Below are the code and all the weights of a small trained network. Each question names an input and a class and asks about switching units off, where a switched-off unit gives its printed mean instead of its output.

import numpy as np


def w(rows, s, z=0):
    codes = np.array(rows[::2]) - 128.0
    scale = np.full(codes.shape[1], s)
    scale[-1] = z or s
    return codes * scale


def f(y):
    return np.maximum(y, 0)


def log_softmax(a):
    a = a - a.max(-1, keepdims=True)
    return a - np.log(np.exp(a).sum(-1, keepdims=True))


def net(x, mask):
    res = np.array(x, float).reshape(1, 8) / 4 @ E
    y = f(res @ A[0][:, :-1].T + A[0][:, -1])
    res = res + np.where(mask, y, B[0][:, -1]) @ B[0][:, :-1]
    return log_softmax(res[-1] @ U[:, :-1].T + U[:, -1])


A, B = {}, {}
E = w([
[93,103,78,94,172,137,172,72],'x0',
[104,221,99,167,220,143,140,112],'x1',
[122,207,50,123,184,118,124,13],'x2',
[76,125,43,139,150,83,235,133],'x3',
[103,182,173,16,207,112,159,249],'x4',
[254,47,158,128,181,230,56,127],'x5',
[133,144,146,112,50,212,130,221],'x6',
[103,165,112,92,185,147,120,42],'x7',
],0.0071)
A[0] = w([
[44,95,53,133,179,65,166,134,197],'neuron 0',
[112,103,104,95,133,106,254,90,171],'neuron 1',
[95,77,151,126,32,106,149,169,98],'neuron 2',
[113,174,114,88,49,60,62,179,252],'neuron 3',
[170,49,175,177,25,194,103,108,149],'neuron 4',
[128,91,44,137,108,170,84,26,224],'neuron 5',
],0.008,0.0032)
B[0] = w([
[138,6,199,177,204,100,191,207,221],'neuron 0',
[60,122,94,121,115,1,101,111,202],'neuron 1',
[71,163,184,126,67,130,112,84,206],'neuron 2',
[132,111,245,169,81,153,175,149,211],'neuron 3',
[80,53,117,127,126,149,37,105,254],'neuron 4',
[13,188,126,127,228,156,126,122,231],'neuron 5',
],0.0099,0.0098)
U = w([
[118,14,140,140,130,121,101,219,212],'0',
[2,115,136,70,105,58,150,102,58],'1',
[166,193,212,121,39,166,231,172,177],'2',
[161,179,67,114,215,224,105,87,203],'3',
[247,67,31,21,58,188,80,134,8],'4',
[188,112,119,20,223,213,149,178,76],'5',
],0.0066,0.0017)

Each question gives the input, the list of numbers given to net, and the class t.
The units are the neurons (one row each of A and B). Each row of codes is followed by its name. A weight is (code - 128) times the scale printed after its matrix; where a second scale follows, it is the last column's (A, B and U).
mask holds one flag per neuron, in row order. A switched-off neuron (its flag False) gives its mean, the last column of its row in B, instead of its output. The means were averaged over made-up inputs and are rounded, as every weight is.
A unit's drop is (log p(t) with every unit on - log p(t) with that unit switched off) / (log p(t) with every unit on - log p(t) with every unit switched off).
The circuit of an input: a set's keep is (log p(t) with only the set's units on - log p(t) with every unit switched off) / (log p(t) with every unit on - log p(t) with every unit switched off). Starting from all 6 units, units are removed one at a time, each time the one whose removal leaves the highest keep (on an exact tie, the one counted first), for as long as the keep stays at least 0.8.
units of the circuit, in order: the units of the circuit, biggest drop first
unit that matters most: the unit with the biggest drop
top k neurons: the k neurons with the biggest drops, biggest first
input [8,5,8,-7,8,1,-6,6], class 5: unit that matters most : neuron 0
input [4,8,-3,0,0,5,-5,-2], class 3: top 4 neurons : neuron 3; neuron 0; neuron 1; neuron 4
input [-5,-7,-5,4,5,7,-5,6], class 4: units of the circuit, in order : neuron 0; neuron 5; neuron 3
input [-3,5,-8,4,1,-7,-2,2], class 0: top 2 neurons : neuron 0; neuron 5
input [7,-2,-4,-4,8,2,-2,-2], class 5: units of the circuit, in order : neuron 1; neuron 4
input [-6,5,-7,6,-1,-6,5,4], class 2: units of the circuit, in order : neuron 4; neuron 3
input [-6,-6,6,8,-2,7,6,6], class 3: units of the circuit, in order : neuron 5; neuron 0; neuron 1
input [3,5,3,-4,5,0,0,5], class 5: units of the circuit, in order : neuron 2; neuron 1
input [4,1,7,-7,-1,-5,2,-2], class 3: units of the circuit, in order : neuron 1; neuron 2; neuron 0
input [-8,-8,-5,4,0,-7,-3,-4], class 2: top 2 neurons : neuron 3; neuron 2
input [-5,-5,0,-6,0,-4,4,7], class 2: units of the circuit, in order : neuron 3; neuron 1
input [-4,0,8,-7,3,-5,0,7], class 3: units of the circuit, in order : neuron 1; neuron 2
input [-1,2,5,-4,2,4,-7,-3], class 3: units of the circuit, in order : neuron 0; neuron 1
input [-3,5,-6,0,1,8,-5,6], class 3: units of the circuit, in order : neuron 0
input [-5,-6,0,8,-8,7,5,5], class 1: top 3 neurons : neuron 5; neuron 0; neuron 4
input [-2,-1,-3,-6,2,-2,4,2], class 2: top 3 neurons : neuron 3; neuron 0; neuron 1
input [-6,3,8,8,-1,-2,0,-7], class 0: top 3 neurons : neuron 0; neuron 2; neuron 5
input [8,7,-4,8,0,-2,7,-2], class 0: top 3 neurons : neuron 0; neuron 5; neuron 2
input [-7,0,3,-7,5,2,-7,-1], class 2: top 3 neurons : neuron 4; neuron 5; neuron 0
input [-4,6,5,-2,-4,-5,-2,-6], class 2: top 3 neurons : neuron 4; neuron 1; neuron 3
